Two labels a row
[-2.6, 14.0, -2.7, 2.7, -14.7, -4.0, -12.8, -5.6, 6.2, 1.1, -13.6, 1.6, -9.4, -12.5, -9.0, -4.0, -6.6, 8.8, -17.2, -12.7, -21.8, -18.3, -6.2, 0.5, 7.7, -11.3, -12.9, 1.9, 0.1, -9.5, -0.7, -13.1, 9.5, 1.9, -14.6, -8.9, 25.1, 10.1, 0.1, -10.7, 12.2, -4.6, -12.2]
J178, J212
[6.1, 6.2, -15.0, -6.1, -34.5, -2.2, -6.0, 14.9, -4.1, -14.3, 11.4, -4.2, -2.1, 8.4, -5.6, 10.7, 0.7, 3.2, -31.1, -18.0, -24.5, -58.9, 10.5, 10.6, -5.9, 0.8, -16.9, 3.6, 7.9, 8.3, 16.8, -11.5, 22.7, -3.6, -12.9, -11.7, 25.5, 5.3, 11.1, -17.8, -6.1, -2.4, 31.8]
J178, J212
[-2.0, 7.2, -9.1, 6.0, -34.6, -1.1, 3.7, 15.7, -4.9, -2.2, -0.6, -10.4, -3.6, 6.3, -11.2, 3.5, -6.8, -5.1, -30.9, -4.8, -24.9, -0.7, -16.9, 23.1, 17.0, -7.4, 8.6, -10.6, 0.4, 1.4, 5.3, -29.5, 18.3, 17.6, -9.7, -31.4, 26.0, -4.2, 1.6, -4.8, -26.6, -6.0, 6.7]
J890, J212
[-3.0, -4.7, -2.6, -0.4, 8.7, -7.8, -11.1, -3.3, -0.8, 0.9, 14.3, -3.0, -5.7, -1.7, 1.2, 14.3, -20.7, 0.6, -21.3, -12.3, -25.6, -29.1, -5.8, 4.4, -0.4, 12.9, -5.2, 4.6, -3.8, 2.3, 2.3, -11.3, 20.9, -12.9, -4.0, 4.9, 3.3, 1.2, -4.6, -21.6, 24.1, 8.6, -8.4]
J178, J959
[-13.9, -1.3, -8.4, -1.1, -19.5, -7.9, -2.0, 3.5, 2.2, 3.4, 8.4, 4.3, -5.6, 7.8, -19.0, 8.1, -14.4, 4.8, -7.8, -20.5, -30.1, -16.0, 6.3, 6.4, 9.5, 7.6, -5.1, 4.8, -7.2, 8.8, 12.2, -8.6, 12.2, 1.6, -6.1, -24.4, 13.8, 4.9, 7.1, -13.6, 1.6, -3.9, -10.9]
J178, J105
[1.1, 9.3, -8.0, 4.3, -20.4, -0.8, -10.4, 11.5, 6.3, -1.5, -4.1, 5.0, 1.1, 11.8, 3.1, -2.5, -9.0, -0.5, -26.9, -19.3, -44.3, 3.4, -11.2, 19.3, 23.8, -10.6, -1.7, -0.4, 28.2, 10.6, 12.7, -6.6, 43.8, 4.3, -9.7, -19.9, 30.4, 2.3, -0.3, -12.5, -13.0, -8.5, 24.7]
J890, J212
[-2.3, -5.3, -6.1, -5.8, 12.2, -9.1, 3.6, 7.1, -3.2, -3.5, 18.0, -1.1, 2.6, -13.1, 6.8, 12.9, -7.6, 4.6, -6.8, 6.4, 16.5, -36.2, 28.7, -9.7, -30.4, 11.1, -26.9, 5.8, -10.2, 12.0, 10.7, 7.0, -7.6, -29.9, -2.0, -1.5, -25.5, -1.1, -2.4, -15.0, 35.5, 5.5, 17.9]
J178, J864
[4.4, 0.7, -10.6, 7.5, -4.6, -13.3, 13.0, 9.8, -6.6, -30.0, 10.0, -15.9, -3.0, 2.6, -20.2, 19.4, -12.0, -8.9, -9.8, -6.6, -9.3, 7.4, -13.0, 18.9, -1.4, -2.0, 21.1, -16.8, -4.8, 15.1, 2.3, 2.5, 22.3, -4.7, 5.2, -18.2, -12.2, -15.8, -1.0, -9.2, -14.1, 3.3, 9.9]
J890, J864
[4.4, -2.8, -0.7, 1.7, -48.9, -7.5, 0.3, -5.5, -5.7, -2.9, 10.5, -9.7, -8.9, -11.6, -5.8, 25.1, -16.7, 8.4, -3.6, -3.8, -17.6, -35.7, 5.9, 0.1, -6.7, 10.2, -17.9, 12.8, -3.3, 8.4, 24.3, -21.0, -7.8, -5.1, -8.3, 7.0, 3.5, 8.7, 0.3, -10.1, -1.6, 5.4, -15.4]
J49, J212
[-13.6, 0.1, -5.3, 1.4, -41.8, -11.0, -4.6, -1.5, -2.6, 3.7, 13.7, 7.2, -14.3, -11.6, -7.6, 2.6, -19.5, 6.7, -5.4, -9.5, -29.2, -45.9, 5.4, 6.1, -4.6, -2.1, -17.8, 9.7, 1.4, 13.3, 15.1, -19.7, 0.3, 14.6, -14.2, 7.6, 15.8, 9.0, -11.2, -7.8, -14.1, -5.9, -15.7]
J178, J212
[-14.0, -2.7, -11.1, -6.6, -13.6, -10.3, 13.8, -16.8, -8.8, -1.0, 15.2, -4.0, -17.1, 4.7, -26.3, 25.1, -24.8, 5.9, -0.5, -16.8, -2.1, -39.6, 4.8, 5.5, -0.4, 14.9, -10.3, 7.3, -6.3, 7.3, 11.7, -17.2, -5.3, -4.8, -19.8, 14.2, 4.4, 3.3, -2.0, -9.6, -7.5, 1.1, -32.7]
J49, J864
[-5.2, 4.3, -7.4, 11.5, -12.5, -13.2, -9.0, 14.7, 23.1, -5.2, -10.1, 0.7, 0.5, 10.7, 3.7, -7.8, -8.4, -6.8, -9.2, -17.4, -40.4, 26.0, -14.6, 17.8, 4.8, -12.5, 2.3, -12.5, -7.4, 0.7, 2.3, -2.0, 16.9, 7.5, -1.6, -21.4, 7.6, -0.2, -3.0, -5.3, -11.7, -15.2, 9.1]
J890, J212
[4.0, 4.5, -6.4, -21.6, -3.5, -14.1, -15.5, -19.8, 11.1, -10.7, 31.5, -0.4, 0.9, -19.9, 8.8, 5.7, -21.4, 5.6, -40.4, 9.1, 6.5, -77.2, 30.3, -12.8, -11.9, 7.4, -29.0, -16.6, -16.9, -1.0, 14.8, 19.3, -4.0, -7.8, -13.9, 12.9, 2.5, 12.8, -1.8, -13.1, 68.5, 20.1, -12.7]
J49, J959
